Here is a tiny trained network, its code and every weight. The questions are about switching its units off for an input and a target symbol, where a switched-off unit gives its printed mean instead of its output.

import numpy as np


def w(rows, s, z=0):
    codes = np.array(rows[::2]) - 128.0
    scale = np.full(codes.shape[1], s)
    scale[-1] = z or s
    return codes * scale


def f(y):
    return np.maximum(y, 0)


def softmax(a):
    e = np.exp(a - a.max(-1, keepdims=True))
    return e / e.sum(-1, keepdims=True)


def log_softmax(a):
    a = a - a.max(-1, keepdims=True)
    return a - np.log(np.exp(a).sum(-1, keepdims=True))


def net(x, mask):
    ids = ['αβδεηλξπσψω'.index(c) for c in x.split()]
    T = len(ids)
    res = E[ids] + P[:T]
    u = 0
    for l in range(3):
        r = res
        for j in range(2):
            rows = slice(2 * j, 2 * j + 2)
            q, k, v = (r @ M[l][rows].T for M in (Q, K, V))
            z = softmax(np.where(np.tri(T) > 0, q @ k.T / 2**0.5, -1e9)) @ v
            o = O[l][rows]
            res = res + np.where(mask[u + j], z, o[:, -1]) @ o[:, :-1]
        u += 2
        y = f(res @ A[l][:, :-1].T + A[l][:, -1])
        res = res + np.where(mask[u : u + 4], y, B[l][:, -1]) @ B[l][:, :-1]
        u += 4
    return log_softmax(res[-1] @ U[:, :-1].T + U[:, -1])


Q, K, V, O, A, B = {}, {}, {}, {}, {}, {}
E = w([
[111,101,131],'α',
[114,94,105],'β',
[124,110,110],'δ',
[137,121,83],'ε',
[94,80,140],'η',
[147,148,92],'λ',
[131,121,112],'ξ',
[147,168,143],'π',
[148,187,196],'σ',
[133,236,150],'ψ',
[130,254,196],'ω',
],0.0046)
P = w([
[168,163,103],'0',
[151,72,132],'1',
[66,183,130],'2',
[173,63,179],'3',
[38,201,139],'4',
[202,55,202],'5',
[21,215,145],'6',
[211,43,235],'7',
[5,225,146],'8',
[221,19,250],'9',
[4,240,137],'10',
],0.0043)
Q[0] = w([
[148,136,88],'0.h1',
[155,119,189],'0.h1',
[103,155,236],'0.h2',
[7,235,119],'0.h2',
],0.019)
K[0] = w([
[111,149,109],'0.h1',
[138,116,36],'0.h1',
[143,143,4],'0.h2',
[3,195,92],'0.h2',
],0.02)
V[0] = w([
[125,134,137],'0.h1',
[123,139,121],'0.h1',
[112,135,119],'0.h2',
[254,19,195],'0.h2',
],0.0044)
O[0] = w([
[118,119,125,140],'0.h1',
[128,132,119,130],'0.h1',
[126,133,125,134],'0.h2',
[229,2,131,3],'0.h2',
],0.004,0.00049)
A[0] = w([
[128,128,128,105],'0.n1',
[41,38,50,8],'0.n2',
[254,47,140,2],'0.n3',
[12,33,166,80],'0.n4',
],0.0086,0.00082)
B[0] = w([
[122,131,128,128],'0.n1',
[154,166,188,140],'0.n2',
[242,243,255,252],'0.n3',
[179,181,28,177],'0.n4',
],0.0074,0.0021)
Q[1] = w([
[62,36,162],'1.h1',
[101,140,140],'1.h1',
[184,253,107],'1.h2',
[88,165,164],'1.h2',
],0.019)
K[1] = w([
[69,189,137],'1.h1',
[56,137,200],'1.h1',
[4,155,43],'1.h2',
[76,32,67],'1.h2',
],0.013)
V[1] = w([
[94,167,86],'1.h1',
[85,112,213],'1.h1',
[1,94,115],'1.h2',
[29,106,124],'1.h2',
],0.0089)
O[1] = w([
[216,147,94,2],'1.h1',
[88,45,209,203],'1.h1',
[10,1,170,163],'1.h2',
[47,57,158,176],'1.h2',
],0.006,0.00082)
A[1] = w([
[128,48,25,126],'1.n1',
[130,5,81,225],'1.n2',
[133,113,54,3],'1.n3',
[129,104,110,63],'1.n4',
],0.021,0.0019)
B[1] = w([
[194,132,166,253],'1.n1',
[53,64,4,196],'1.n2',
[177,155,51,254],'1.n3',
[139,136,128,128],'1.n4',
],0.028,9.9e-05)
Q[2] = w([
[199,176,139],'2.h1',
[3,205,98],'2.h1',
[214,80,143],'2.h2',
[76,48,106],'2.h2',
],0.044)
K[2] = w([
[199,96,91],'2.h1',
[130,44,239],'2.h1',
[185,117,65],'2.h2',
[99,4,112],'2.h2',
],0.039)
V[2] = w([
[115,213,156],'2.h1',
[206,159,147],'2.h1',
[157,152,254],'2.h2',
[98,214,113],'2.h2',
],0.028)
O[2] = w([
[82,159,51,168],'2.h1',
[155,209,123,253],'2.h1',
[212,87,3,140],'2.h2',
[42,127,80,217],'2.h2',
],0.021,0.016)
A[2] = w([
[139,194,227,237],'2.n1',
[133,165,216,1],'2.n2',
[66,188,176,139],'2.n3',
[3,75,103,109],'2.n4',
],0.016,0.0072)
B[2] = w([
[252,89,49,219],'2.n1',
[26,182,119,182],'2.n2',
[98,135,224,252],'2.n3',
[131,49,108,189],'2.n4',
],0.025,0.036)
U = w([
[151,123,107,202],'α',
[201,119,94,40],'β',
[163,143,133,128],'δ',
[141,195,152,2],'ε',
[183,31,145,196],'η',
[121,90,189,41],'λ',
[149,111,160,186],'ξ',
[2,213,155,195],'π',
[92,241,50,93],'σ',
[37,50,130,157],'ψ',
[115,68,53,116],'ω',
],0.0039,0.0049)

Each question gives the input, a string of symbols that net reads in full, and the target symbol t.
The units are the heads (2 rows each of Q, K, V and O) and the neurons (one row each of A and B). Each row of codes is followed by its name. A weight is (code - 128) times the scale printed after its matrix; where a second scale follows, it is the last column's (O, A, B and U).
mask holds one flag per unit, layer by layer, with each layer's heads first. A switched-off unit (its flag False) gives its mean, the last column of its rows in O or B, instead of its output. The means were averaged over made-up inputs and are rounded, as every weight is.
A unit's drop is (log p(t) with every unit on - log p(t) with that unit switched off) / (log p(t) with every unit on - log p(t) with every unit switched off).
The circuit of an input: a set's keep is (log p(t) with only the set's units on - log p(t) with every unit switched off) / (log p(t) with every unit on - log p(t) with every unit switched off). Starting from the 12 units with the biggest drops (on a tie, the unit counted first), units are removed one at a time, each time the one whose removal leaves the highest keep (on an exact tie, the one counted first), for as long as the keep stays at least 0.8.
circuit, biggest first: the units of the circuit, biggest drop first
k most important neurons: the k neurons with the biggest drops, biggest first
which heads matter: for each layer, one digit per head in row order, 1 if its drop is at least 0.15 and else 0, layers parted by /
input α ω σ π η π λ α η α σ, target σ: circuit, biggest first : (2.h2; 2.n3; 2.n1)
input η η π ψ β η, target η: 2 most important neurons : (0.n3; 0.n4)
input δ π β η α, target η: circuit, biggest first : (2.n2)
input π π ε ε η η π ε ε ψ, target π: which heads matter : 00 / 11 / 10
input σ ξ λ α π ψ π, target ψ: 2 most important neurons : (0.n3; 2.n1)
input η ψ σ σ, target η: which heads matter : 00 / 00 / 10
input η π π σ π δ, target η: circuit, biggest first : (0.n3; 2.h1; 1.n2)
input λ ω π σ δ ε, target λ: 2 most important neurons : (2.n1; 2.n3)
input ω σ ε, target ω: 3 most important neurons : (2.n3; 2.n2; 2.n4)
input η ψ π β η ξ π α ξ ε, target η: circuit, biggest first : (0.n3; 2.h1; 1.n2)
input σ ε π π ω δ π ψ η, target ψ: 3 most important neurons : (2.n1; 0.n3; 2.n4)
input λ π ε η, target λ: 3 most important neurons : (2.n1; 2.n3; 2.n2)
input β π ω π β σ, target β: 3 most important neurons : (2.n1; 0.n3; 1.n1)
input π α ξ η β η π, target π: circuit, biggest first : (2.n1)
input π π σ σ α, target σ: 2 most important neurons : (2.n3; 2.n1)
input σ ω λ π α, target π: which heads matter : 01 / 11 / 00
input σ η σ β π, target σ: 3 most important neurons : (2.n3; 2.n1; 2.n4)
input π ψ π ε, target π: which heads matter : 00 / 11 / 00
input η α β π π π π σ ψ ε π, target ψ: 4 most important neurons : (2.n1; 0.n3; 2.n2; 2.n4)
input ψ β α α ω η, target ψ: which heads matter : 00 / 11 / 11
